Each row, then the band of its hidden value:
[   8  146  323   35   61 -258 -216  457  -83   22   52   23  375  -45
 -387 -305 -371  387   -1   68  -43  236  -75  -91  464 -319   13  452
  300  264   67  -28 -458  304    7   70 -378  170  260   89   75  165
 -195  220  -96 -135  448   17 -239] -> E
[-273   54  272  164  -66 -135  177 -899  -44  358  107  198  182  313
 -251 -524 -301  210  -71  472  182  378 -360  303  108 -188  -94  108
 -136  -40  -21   23 -503   13  188 -274 -300  153  -53 -392   -5  363
   94  194  100   48   41 -128   -6] -> G
[-265   68 -282  193 -114  303  378  164  336  107  218  -10   85  109
   19 -395   82   70  148 -342  516  -75 -103  184   79   53   55  -62
    9  -16 -268  269   87  209  -26  124   77 -139  214   21  -88  384
 -150   24 -193  184 -220 -112  101] -> B
[ -32   33  178  -90  -66  239 -169 -125    9  -37   82 -135  -60 -171
   77   55  -43  -14  307  233 -422   88 -255 -386  288  292   44  264
 -245 -202 -121 -127 -277 -101 -102    7  -45 -231   -6 -170 -154  -82
   71   29  134 -206  196   32  -82] -> S
[ -88  126   82  -58 -313  218 -201   35  165   96 -148  -48  190  157
   16 -365 -280  271   55  -71   -3  212 -217  147    0 -202   94  -62
  -80  205 -173 -149 -130   56 -217   53 -140  -89   88   80  -42   -7
 -232    6  164  -20   63   37  247] -> S
[-108   21 -132  194   -3  208 -290  -98 -183 -361  292 -381 -182  -49
   35 -295 -286 -118  343  -42 -173  445 -408 -122   39  148  -83  -32
  231  624 -104 -104 -189 -313  146 -175  -62   10  348   37   48 -289
 -382  -73  -29 -337 -279 -295  109] -> S
[ -21   63   93    0   95  -13 -139 -238  -33   -2   70  163 -130    3
  157  146 -204  138  174   91 -111  189  202 -186   90  204 -178  254
  -53   73 -269  210  -16  146  150 -162  140   76  -95  -94 -169  438
   65    1 -180 -132  -54  232 -264] -> E
[-117  -60  -10  121   78 -153  288  136  540  302  -17  432  142  317
  336 -329 -205   60  -16 -633  286 -260  -97  433  188 -132  127   20
  -50 -191  193  -70 -202  380  334 -230 -204  370   25   42   77  644
  -51  -51 -301  373  243  196  237] -> L
[-141    8   42  -47  138 -156  114  186  -72 -259  293 -130 -100 -276
  -39 -355 -419  165  312  349 -225  254 -283 -484  430 -154   10  314
  360  450 -383  153 -411  243  -86   15 -175 -131  265  -62  215  173
  -99  263 -317 -188  135  229 -262] -> A
[ 263  144  144 -103 -147   78 -600  572  214 -131 -230 -113  140  -44
 -152 -279 -102  -68   57 -552 -153   19 -139   -1  175   55   73  117
    4  300  -21 -134  -90   17 -202  125  -22 -251  132  323 -125  -12
 -321 -288    4  -70  121   19  130] -> A
[-482   -6   57  182 -236   39  163 -426  -59  -14   47  -71  363 -127
 -382 -249 -252  231  163  -39  120  -51 -462   77  -56   -1  304  349
 -252   -2 -443 -153 -212  -34    2 -247 -279 -110  146  112 -209  170
 -110  -57  126  -74  193  -18   67] -> H
[-177  135  319  150   59  339   -4 -449   -7  260  303   94   59  158
 -301  -78   21  207  153 -128  316  -39  -66  167  257   54  388  -90
 -279 -235  223  256 -225   35 -293   30  103  -93 -119  -11 -156  275
  470 -200  120 -270  -74   76   54] -> H
[ 208  141  455 -130  130   57  177  -30  162  143 -134  295 -424  255
  277   34 -105  -24   91  -94   60   -1  186 -327  527 -123  217 -338
  188  -99  653   92 -361  201 -141  146  163  125 -353  -88  242  350
  658  -93  -25  -39   81  422   57] -> L
[   2 -148 -134   67 -259   36 -117 -128 -221 -145 -320  -82 -144  117
  213  464  -82 -153  -31 -194  -10 -208   73 -121 -185  244  -64   21
   53   34 -217 -393  316   -5  356 -111   49    4  -44   -5 -110   28
   93  -45  132  220 -122  -34    7] -> E
[ -80 -115 -251    8 -149  166   96  -28   38  191   90   80   43  -46
  -35 -161  -52  104  -73 -173  -20 -291  -61  267 -202  125  -13  125
 -289  177 -283 -351   58  119  -57   76 -104 -597  -64 -191 -176  343
  -20    7  -28  394  165  153 -107] -> N
[  10   32  440  197 -115  306 -309  -14  142  130 -188  113  352   69
 -149 -127  122  336  305 -189  212 -218 -137 -147  249 -216  410 -175
 -273 -611  145  -55 -217  294 -116  128  129  512   68  279 -341  165
  284 -310   49 -177  203   51 -115] -> J
[ -65  112 -296  211  -25   98   81  189 -240 -319  273 -386 -286   -6
  452  197  108 -310  262 -180 -100   57 -273 -481  401  338   79  354
   74   68 -136  133 -180 -105  306  -34  -16 -115  268 -157   67 -185
   16  100  -74 -119 -135 -280   83] -> L
[ -42  182  297  -59  -91 -137 -169 -398  313  267 -103  385    9   90
  200 -133 -285  137  112 -211  148   74  -21  -22   43 -201   84  -56
 -135  175  -26  185 -368  424   16 -122 -178  300 -178 -121  -87  751
  158 -240 -159  124  167  376  -14] -> G
[ -52  -32 -120 -102  -61  265 -391 -245 -373 -327   95 -179 -104 -207
  104  146 -156  149  213   75 -427  116 -246 -254  -83  310   14  263
 -159  340 -403 -214 -167 -312  -73 -116  151 -203  117 -166  -91 -309
 -282  -16   93 -247    6   22  -94] -> A
[ -24   -5  186  -74  125  255  312  588   17   43  -81  215   96  203
 -177 -120 -142  269  -93   27  -17 -138  -64  -91  440 -309 -167   99
  152 -160  118 -365   45  269   70  316  -84   85  165  167  323   -1
 -195  273  -69   12   99  -41 -185] -> W
[-135  173   36  -25 -271  -79 -297 -329  -91   11 -256   85   54  186
  -39  -77 -164  -46 -229 -153  144   94  -91  120 -162   63   -5  129
   74  452  -93  -31 -250   48  130 -145 -137   30  -33 -226 -132  190
 -199 -112  148  180 -126 -151  183] -> G
[ -47 -160 -112  -41  151  -11  -59  -28 -114  -73  280 -190  102 -143
  -49   53   36   90  107  181  -54  132 -194   53  410  414 -108  564
  -18 -256 -586  303 -225  -31   43  -70  131  -82  265 -231   84    7
 -254  390 -183 -148 -119  -89 -149] -> A
[-187  256 -174   81 -219  316 -139  270   28  196  454  -38  428 -123
 -113 -330 -255  486  172 -285   32   87 -215  138 -139 -286  -26  244
 -321  569 -221 -206 -117  167 -198  206 -467 -360  326  -24 -160  215
 -400    0  -44   75  468  -19 -115] -> D
[ 142 -249  162   38  -58  -16  -77  163  425  357 -204  104  239  -60
 -152   63  140   36   18 -564  168 -447  -23  382  301  301  312   64
 -179 -648   47 -241 -143  253  -33   76    2   12  -65   61  -73  367
  165  -55   73  245  366  188   77] -> W
[ -47   71    9   27 -308  228 -127   44  -31 -194 -168 -356 -184 -188
  -21  119   -8 -299  176  -78 -226   76 -219 -427   93  381   13   52
  180  224    5 -377 -147 -174   44  127  -90 -281  101  -96  -80 -255
 -111  -40  339  -60   20 -268  174] -> L
[  90  -49   55 -363 -138  131 -117  154  111 -100 -188  109   24 -473
  174  259  105  107  255 -165 -159 -310 -132 -448   87  142   97  271
 -346 -119 -419  -31 -311  150 -239  162    4  -87  -83 -125 -130  331
  -55 -121 -242  224  363  457 -402] -> S
[ 103 -321   58 -196  114   99 -404  -36   70  -98  159  -94   91 -279
 -187   42 -157 -100  187 -224 -457 -273 -469  113  175  370   50  274
 -288  -92 -385 -430  -41 -115 -107 -116  -53 -392  152   48   76  -86
 -229  -88  -14  -95  216  137  -15] -> D
[  33  -99  128  -57 -153  406    5  197  -57 -223 -220 -360 -316  -11
  251   87  -23 -228  199  168 -141  244   33 -287   90  245  -71 -339
  409  176  361 -421 -134 -275   34  158  118   64   22   63  108 -368
  -39   37  172 -127 -295 -155  263] -> E
[  30 -343 -139 -238 -286  256 -164 -374    5  -25 -317   40   51 -293
  143  545   26  185  150 -176    3 -313   35    2 -373  369  -58  -47
 -283 -195 -718 -365  265    0  -46    2  284    5  -60  -85 -111  180
 -155  -39   54  242   47  321 -151] -> N
[ 210   33    6 -191 -251  297 -147  385  198 -236 -310 -170 -189 -305
  342  -48  322 -171  328 -199  -90 -256  173 -545   35  387  330  -96
 -120  -49  -39   23 -118  -29 -383  210  421 -455 -234   91 -421  182
  289 -382  -77  147   92  386  -19] -> G
[-203  -76   -1  122    5   72  454 -157 -195  129  240 -126  -74  309
  -41 -190 -233   52  -79  248  252  107 -115  242  223 -192   19   -1
   77  109 -182  -26   77  142   36   23 -138 -321   26   56  315  204
  254  251  -54    2 -337   39  157] -> N
[  32 -178   72 -137 -185   51 -150 -509  -78  -29 -106 -262 -193 -202
  150  209 -141   -7  239  152 -129  154 -230  -82   91  231  137   30
 -204  -20 -737    8  -85   23 -178  -40  101 -218  -99    1  168  144
  124    7   62 -164 -223  355   75] -> B
[-367   30 -156  322  -21  103  114 -189 -111 -145  266 -177  125  219
  176 -257 -185   76  181 -351  354  150 -383  268   79  -37  301   68
   25  215 -135  106 -211  -86  253 -325 -100  334  321  193  123   12
 -234  -89 -102 -190 -272 -202  398] -> B
[-416  149  138  541   39  224  421  191 -144   53  303  -69  289   97
 -190 -483  -22  439  216 -254  568    1  204  169  118 -138  686  -45
  172  123  748   27 -482  -17  -49  -77  -13  202   48  314 -337  249
  379 -197  -28 -184  211   16  172] -> D
[-200  -34  -30   19 -410  106 -233  156   50   61 -240  -90  397  -92
 -141 -104 -129  138  -43  -89  276  -29  -45  163 -359 -136 -114    4
  111  383 -269 -340  -28  272  116  101 -359  171  209   62 -226  253
 -420  -55  -13  349    8 -163  -28] -> E
[  56   44  322  109 -286  177 -295 -740  -95  477  246 -217  169  108
 -223   28 -118   64  177  409   81  335 -390   93  130 -207 -212  -87
 -465 -172 -373  -73  -39  194  -55  188 -417 -168   48 -199   28  255
  313   74  212  -85  -58 -136 -138] -> J
[ 430   12   54 -114  -47   19 -488  172  109  111 -221   84 -290  122
  158  199 -169  -45  -17  -32 -511  163 -103 -248  390  100 -484  115
   53  -89 -174 -246  -12  213  181  247  -25  -17   70 -353  137  -63
 -156  300   94   51  115  -79 -296] -> S
[-182  101 -139  428   12  124 -240 -167  -52  -98  488 -166  210  -87
  -92 -359  -45  -35  406 -294  131  136 -481  -29   17   57  -30  199
 -215  251 -171   38 -202  -24  345 -202 -265  172  412   24 -258  209
 -283 -268 -221 -115   35 -366 -185] -> B
[ -72  194   45  314  149  126 -149   -3 -288   41  519  -87  232  125
   86  109  -90  416  246 -302  218  226  131   81  282   87  259  263
  -35   71  311  201 -274  -98   95 -150   27  276  215   24  -78   48
  103   10   -6 -374  252  -65   44] -> N
[-107 -276  283  -71  102 -102  252 -266 -279   88   46  -87   64  178
 -355    9 -168  -22 -199  537  -40  -21 -180  148  427  144    5  230
  229 -297  114 -301 -222 -104   82  -82 -126 -193  -13 -226  289 -131
  259  438  201    4    8 -110   61] -> A
[  35  -71  354  -10 -236  128   22   43  234  131 -137 -132  115   42
 -224 -257 -224 -170  189  279  -44   76 -357 -230  203 -294 -273 -212
   56  -86 -109 -462  128  273   78  230 -388  -97  147  190  110  168
   53   19   58   85   34 -112  -48] -> N
[-161   42 -198 -128 -128   -6  414  -34  -56 -184 -271   99 -403  -27
  238  239   96 -239 -148 -125  137 -203  310 -315  -17  554   73  126
  402  252  182    1 -205 -117  121  -46  253 -251 -264 -438  -95  212
  141   78   73  381  -53   72   81] -> B
[ 284   -9   84   36  257   85  -39  688  478    1  104   10 -212   93
  119 -520  131 -245  185 -294   57  -11 -231 -125  755  -25  -51 -108
  283 -210  200  302 -353  341  -26  306  128   93  238    5  189  201
  -34   57 -436   24 -170  -63  -71] -> J
[-175 -146 -199   93 -188    3  -44 -107   70   49   39 -182   14 -243
 -128 -141 -318  159  108  -33   31  202 -226  162  -76   25 -152  100
  174  428 -715 -136  -98  281   45   81 -203  -79  273  -72  109  250
 -418  230  -78   56 -127   19  -52] -> J
[-383   60 -127   99 -375  215  -94  -30   77   77  -95  -80  328 -156
 -246 -218 -197  155  -22 -126    4   79 -401  155 -250  -26 -164  261
  -55  375 -403 -423 -235  120  150   78 -460   24  339 -112 -161   38
 -711   93  138  158   76 -370   53] -> D
[   7 -149  426 -259  154 -159   40   24    6  209  161  -16  231 -267
 -213  128 -259  263  101  395 -154  160 -103  -39  549   25  -37  408
   93 -156 -149 -112 -475  238  -99   83 -326   64   72 -118  386  242
  -29  392  -51 -135  390  265 -172] -> W
[-231   36 -106  516  170  303  -78 -208 -207 -220  402  -25   56  124
 -197 -188  -78  244  381 -393  246  -29 -405  -72  211  -69  213   -4
  -71  -53 -189  123   19   35  237 -141  183  401  431  211  -79  -26
  -91 -183 -127 -411 -188 -277 -166] -> L
[-136  446   72  463 -115  103   68  235  -15  243  149  -81   56  356
   41 -130   40   67  -24 -552  470  234  214  208  277  -18  285  155
   21  155  551  314 -311  104  136   52 -177   71   -3  118 -231  315
  247 -132   66 -116  -58 -222  269] -> E
[  90 -258  -79 -155   69   -3 -368 -363  -60 -195   28   60  -75 -191
  -75 -188 -185   -5  160   41 -344  -82 -430  -32  -37  239 -117  137
 -184  167 -563 -236 -107 -101   28 -203  105 -185   68 -198    8   77
 -278  -83 -138   61   43  154 -288] -> W
[ 134  -69 -141  -55  -78  -22 -205 -239 -180  -56  -19 -159  -95   97
  -92   96 -105  -44 -141 -361   39  126  -92  352   73  431   43  134
   81  254 -121  -96  -91 -381  -31 -143  164 -326   11 -182  188 -156
 -162   95  232   -8  -68  -51  274] -> L
[ -78   87 -258   96   87  -30   20  271   -5   30  187  134   23  336
  233 -291 -224  297 -133 -382  259   81  -51  340  224 -185   61  144
  209  327  -87  254 -229  219   84  -30   10  158  244 -127  205  162
 -266  232 -257  102 -106   -2  119] -> A
[ 202  -16   95  -29  205   26   41  148  -63   65  128   10 -189  246
  337   -1  182 -119  -11   21  112    7   87  -10  512  168   59   70
   59 -236  308  237 -329   50   81   45  173   47  -89 -214  157  165
  316  107 -204   58 -141   49   -4] -> B
[ 141   87  291  142  -67   81 -197  116   79  163   49  -44  218  -14
 -233 -152 -251  478  276 -187  181  313 -133  -35  396 -343   65 -105
  133  -22   32    9 -300  207 -137  234 -107  393  266  133  166   99
  -33  135   17 -249  300   70 -149] -> A
[ -64 -141  -58  -54  485  -23 -114 -258 -434 -371  171   68 -476  148
  -70  141 -159  -57 -138  274 -354  163 -134 -114  518  518 -164  428
  432   72 -159  220 -314 -209  229 -231  450   75  124 -448  292 -340
 -212  411  -63 -381 -489 -207 -134] -> H
[   7  -54 -101  -47  415  173  -44  -90 -242 -124  377  176 -446  106
 -141 -150   22 -130  -72  348 -494 -211 -395 -306  575  236 -196  405
  -89 -124 -294  124 -185  147   20  125  211 -521   78 -555   89  -72
   81  283 -176  -96 -258 -144 -477] -> D
[-210  207   44  434   61  124 -103  -52  -34 -106   77  163   48  363
  -21 -341  -57   48  102 -436  270  -89  -69   -2  100  -43  276    2
   23   66  297  121  -93  100  281 -233  130  301  109  180 -344  210
  108 -357  -72 -141 -133 -211   87] -> N
[  58  -61  457 -341    6  261  -23 -154 -104   91   46    7   56  -43
  135  -27   18  139  170  519  -12  -10  -37 -210  216 -168  153 -116
 -246 -141   49  -26 -320  109 -374  158   10 -102 -214  -11   84  231
  404  -83 -130  -40    2  406  -96] -> N
[  47 -186  172 -183 -210   25 -110  250  249  175 -340   79  380   -3
 -224  147 -203  246  -90 -426  177 -204  -18  369   66  -22   66   38
   29 -180 -157 -393   80  159  -83   72 -141  111   84  236  141  144
 -245   82  120  188  282  171  150] -> S
[ -51    3  226 -194  407  114  374  421 -255 -370  103  -32 -216  -69
  -11 -102  -29  326  114  113   38  110   43 -301  810   82  468  260
  425  -78  216  440 -671 -150 -397   84  477   93   26   79  411 -204
  120  288 -228 -472 -100  344   14] -> H
[ -53   -7    3 -143  341 -258  101 -247  -97  297  415  294  110    9
  356  252 -180  442  -59  -59   34  171  212  402  348  235   28  712
 -272  -73 -261  457 -524  148   73 -290  -17  131 -100 -358  205  597
  -27  346 -354  -50  231  469  -87] -> N
[ -74 -265 -145  240 -130 -192  -35 -320  -66  -53 -287  -58  -72   73
 -471  -45 -115 -302 -218  -53 -180 -166  -91  187  -64  645 -201  335
  182 -109 -244 -481  218 -191  433 -275   80 -445  -20 -202 -303    6
  -60  142  319  219  -30 -329  -23] -> A
[ 128  -18  294 -154   91  159  198  527 -130   -4   39  -94  208  -68
 -150  100  173  266   59   36  269  -57    1 -201  661  -94  196  120
  234 -330  320   35 -448   59 -224  366   39  201  163    2  336  -98
  100  289  -60  -62  250   32 -123] -> L
[ -96  -17  115  -31 -231  386 -214  349 -132  -55  -66 -229  434 -151
 -152 -110  147  312  112  -48  162 -130 -175   -8   59  -90  305   68
 -105  -55  -33 -225 -311   25 -268  253  -54   73  234  151 -149 -181
 -193  -52   60  -21  132  -98   24] -> D
[ 218  -93  271 -321   52  190 -239  396  225   26 -173  175  172 -150
  -56  256  -75  181  116 -369 -194 -226   85  -22  233  174   -8  180
 -185 -259  -34 -272   47   44 -185  108  101  -42  -32  234   26  135
 -149  -80  -49  -43  351  343  -99] -> E
[  56 -443 -171   22   61   25   60 -139 -163 -140    4  -76   60 -114
 -204  275   -5  -50   72  -51  -31 -248 -265   72   95  334 -296  260
  -71 -374 -610 -336  301  -95  331  -94  123  -35  235  -28  126   -3
 -211  234 -122  129  -61  -96 -320] -> D
[ -63  118  626  -93 -148  -52 -142  -66   36  342 -346  356  417    0
 -499   92 -283  567  -86   94  207    0  153  -30  185 -415   69  108
   24 -130   60 -146 -288  504 -131  200 -266  419  -92   88  -57  479
  119   53  120   -5  409  256 -302] -> E
[ 249 -135  -36  -64   13   34 -352 -208 -163 -174   17   32 -267  -79
  258  483 -160 -178  219 -228 -309  -69 -101 -352   -9  277 -305   -8
   22  167    8 -411   63 -141  355 -105   -2  127   60 -251   53   -6
  -16  -63  -26   95  190    9 -272] -> A
[ 121 -151  228   13 -207  141 -396 -321  -85  -62 -148 -252    8 -105
 -180  224  -77 -146  235  -42 -143    7 -279 -144   65  229   15  -63
 -121 -143 -191 -355   48 -140   22  -18  -27  -64   45   88  -64 -107
  108 -150  237 -134    6  -57   -7] -> H
